Each row has two labels, one from each of two sets.
[ 10  -5  16  -3   0  -2 -14 -12 -13  -8  19  -2  44   7  -3  -1  14  -2] | <12>/Y
[ 22  24  15 -16   6   9 -16 -17 -13 -17  23  -4  20  -6  -9   1  16  -4] | <12>/Y
[ 20 -14 -50  32  25  -3  12  11  32  15  26  50  11  14  15   4   1  38] | <12>/S
[  4 -16 -18 -24  11  -1  -3  -1  23 -48 -14  -1  40   3 -19 -18   7 -20] | <12>/Y
[ 36  11  35   0   5   6  -7  -7 -22 -16  11  -6   3 -10 -26  -3  25 -22] | <17>/B
[ 11   0 -23  20  17  13  -3   4  32  17  19  25  22   6  29   2   8  31] | <12>/S
[ 18 -13 -39  22  28  -1  16   9  28   3  11  41  19   5   0   2  -3  21] | <12>/S
[ 36  22 -33  18 -10  13  -7   9   0  -6  11  12  20   7  22   1   7   3] | <12>/S
[  6  19  27  -2   3  14  11 -24  -4 -11  -3  -5  36   4  -8  -3   5 -13] | <17>/Y
[ 34  -4 -21  28  -4  -4   1   6 -14  37  11  18  23  -6  40   9  15  14] | <12>/S
[ 28   1  -9  29  -9   5   4  21  10   7   5  18 -29   8   5 -14  19 -12] | <12>/U
[ 23   2 -65  11 -13  -2   5   7  25 -12  -6  13  27   1   1  -7   5  16] | <12>/S
[ 21   3 -35   7   7   1  -4  10  26   2  -5  19  20   5  19   2  10  22] | <12>/S
[ 16   1 -68  -2   4  -3   5   1  23 -36 -11  22  13   5  11  -9  -4  25] | <12>/S
[ 20  -2 -66  -9   1   0  -8   4   9 -20   3  16  15  10  21   0  -4  22] | <12>/S
[ 23   5 -52  -5   3   0 -13   5  18 -29  -8   8  51  18  12 -10   2  16] | <12>/S
[ 17   6 -81 -15  -3  -2 -10  23  34 -43 -19  21  38  12  -1  -2  -9  14] | <12>/S
[ 32  -4 -51  -5   4  -3 -10   0  22 -20 -15  11  51   8   6 -11   7  20] | <17>/S
[ 24  -7 -57  19   2 -13  30  15  54  16  -4  40  22   9  13  -9 -11  40] | <12>/S
[ 22   2  30  18 -10   8  12  -5  -1  22  17   7  30 -18  -4  -3  22  26] | <12>/Y
[ 26   1 -49   8  10  -6  -6   2  23  -1   6  14  10   6   7   0   4  12] | <12>/S
[ 39   5 -68  10   7   3  -4  18  21 -20  -2  25  23   3  -2  -3   9  13] | <12>/S
[ 29 -34 -56   3   4  -9  12  15  28   3   1  35   8  -9  12  -2  -1  29] | <17>/S
[  8  -5   2   4   0   2   9  -4  -1  20  15  21  -1 -10   2 -12   8  17] | <17>/B
[  0   9  12 -15   3  11 -16  -6  -6 -45  -1  -4  27  13 -20  -9  11 -16] | <12>/B
[  0   1 -29  26  16  -2  -4   5  26   5  13  38  10   0  16   6  13  40] | <12>/S
[ 17   6  -9  14  12 -23  18   5  14   0  16  16  38  11 -20 -14  17  13] | <12>/Y
[ 30  -9 -50  19   1  -5  26  16  32   6  -4  26  30  10  19  -4  12  21] | <12>/S
[ 15  -5 -69  28  11  -5  19  20  59  21 -10  39  15   8  12  -8   3  26] | <17>/S
[  7   0  23   8  16  -3   6 -14  21   5   5  10  35   2 -15  -6  13   0] | <17>/Y
[ 36  -7 -48  31  10  -5  12  16  24  12   4  25  35   4  14  10  10  26] | <12>/S
[ -5   2   8  -1   6  -3   9  -7  22  -6  16  21  16  -1 -26  -4   9  16] | <17>/B
[ 30  -3 -59  16   4  -3   7  22  27  11  -2  40   2  10  11  -9  10  16] | <12>/S
[ 10  -5 -56   8  10  -7   9   9  26  -2   3  10   6   1  -3  -9  -5  40] | <12>/S
[ 10  -5 -12 -13   4  -5  25   6  -7  17  15  18  17   3  -4  -9   5  23] | <12>/S
[ 18  -4 -47   5  -4  -4   5   4  38  10 -10  38  22   6  29   2  -3  35] | <12>/S
